Below are the code and all the weights of a small trained network. Each question names an input and a class and asks about switching units off, where a switched-off unit gives its printed mean instead of its output.

import numpy as np


def w(rows, s, z=0):
    codes = np.array(rows[::2]) - 128.0
    scale = np.full(codes.shape[1], s)
    scale[-1] = z or s
    return codes * scale


def f(y):
    return np.maximum(y, 0)


def log_softmax(a):
    a = a - a.max(-1, keepdims=True)
    return a - np.log(np.exp(a).sum(-1, keepdims=True))


def net(x, mask):
    res = np.array(x, float).reshape(1, 5) / 4 @ E
    y = f(res @ A[0][:, :-1].T + A[0][:, -1])
    res = res + np.where(mask, y, B[0][:, -1]) @ B[0][:, :-1]
    return log_softmax(res[-1] @ U[:, :-1].T + U[:, -1])


A, B = {}, {}
E = w([
[88,197,91],'x0',
[192,137,2],'x1',
[128,128,128],'x2',
[94,80,75],'x3',
[129,128,128],'x4',
],0.016)
A[0] = w([
[106,26,80,183],'N1',
[123,144,194,146],'N2',
[204,195,172,255],'N3',
[147,163,79,98],'N4',
[5,104,143,118],'N5',
[176,151,38,129],'N6',
[205,52,140,147],'N7',
[84,145,167,49],'N8',
[153,190,45,104],'N9',
[85,131,142,121],'N10',
[106,121,204,249],'N11',
[176,153,131,122],'N12',
[15,202,132,150],'N13',
[144,171,163,158],'N14',
[122,59,162,136],'N15',
[90,62,183,131],'N16',
[81,83,87,126],'N17',
[110,67,229,158],'N18',
[122,119,202,236],'N19',
[120,197,185,107],'N20',
[62,72,89,193],'N21',
[175,167,156,199],'N22',
[70,184,124,140],'N23',
[135,157,53,93],'N24',
[112,192,168,74],'N25',
[218,128,103,167],'N26',
[135,182,80,86],'N27',
[94,93,205,203],'N28',
[40,174,130,157],'N29',
[203,67,122,139],'N30',
[235,84,111,170],'N31',
],0.014,0.0062)
B[0] = w([
[56,100,99,204],'N1',
[78,158,147,199],'N2',
[179,225,139,203],'N3',
[59,205,108,174],'N4',
[208,25,129,213],'N5',
[70,183,75,223],'N6',
[181,93,44,191],'N7',
[164,152,137,173],'N8',
[85,195,129,209],'N9',
[177,108,154,164],'N10',
[113,153,221,239],'N11',
[195,131,95,152],'N12',
[237,57,211,216],'N13',
[106,209,222,170],'N14',
[54,115,125,183],'N15',
[10,107,202,210],'N16',
[61,126,148,171],'N17',
[66,164,171,250],'N18',
[104,143,196,228],'N19',
[140,166,195,191],'N20',
[44,32,148,193],'N21',
[143,214,110,173],'N22',
[205,104,183,178],'N23',
[86,184,111,192],'N24',
[167,183,165,173],'N25',
[186,121,2,194],'N26',
[100,244,122,172],'N27',
[57,140,202,239],'N28',
[224,43,209,195],'N29',
[156,115,18,184],'N30',
[145,139,58,203],'N31',
],0.0071,0.017)
U = w([
[18,190,114,232],'0',
[37,69,128,2],'1',
[174,132,153,123],'2',
[152,8,141,246],'3',
[253,153,25,149],'4',
[107,88,11,54],'5',
[123,209,78,82],'6',
],0.012,0.0049)

Each question gives the input, the list of numbers given to net, and the class t.
The units are the neurons (one row each of A and B). Each row of codes is followed by its name. A weight is (code - 128) times the scale printed after its matrix; where a second scale follows, it is the last column's (A, B and U).
mask holds one flag per neuron, in row order. A switched-off neuron (its flag False) gives its mean, the last column of its row in B, instead of its output. The means were averaged over made-up inputs and are rounded, as every weight is.
A unit's drop is (log p(t) with every unit on - log p(t) with that unit switched off) / (log p(t) with every unit on - log p(t) with every unit switched off).
k most important neurons: the k neurons with the biggest drops, biggest first
drop when u is switched off: that unit's drop, to one decimal
input [8,6,-1,0,6], class 6: 2 most important neurons	N16, N28
input [-7,7,2,1,-2], class 5: 3 most important neurons	N1, N13, N6
input [1,-5,-6,2,1], class 3: most important neuron	N5
input [2,-8,-4,4,8], class 3: 3 most important neurons	N5, N13, N29
input [7,5,1,0,0], class 6: 3 most important neurons	N16, N28, N18
input [1,6,2,-1,7], class 6: 2 most important neurons	N9, N6
input [-5,0,8,2,6], class 1: 2 most important neurons	N13, N5
input [3,5,3,-1,7], class 6: 2 most important neurons	N16, N28
input [1,-3,-6,-4,-1], class 2: drop when N6 is switched off	0.1
input [-1,-7,8,5,7], class 1: drop when N16 is switched off	0.1
input [-1,8,6,-6,7], class 4: drop when N26 is switched off	0.3
input [0,1,6,6,2], class 5: drop when N11 is switched off	0.2
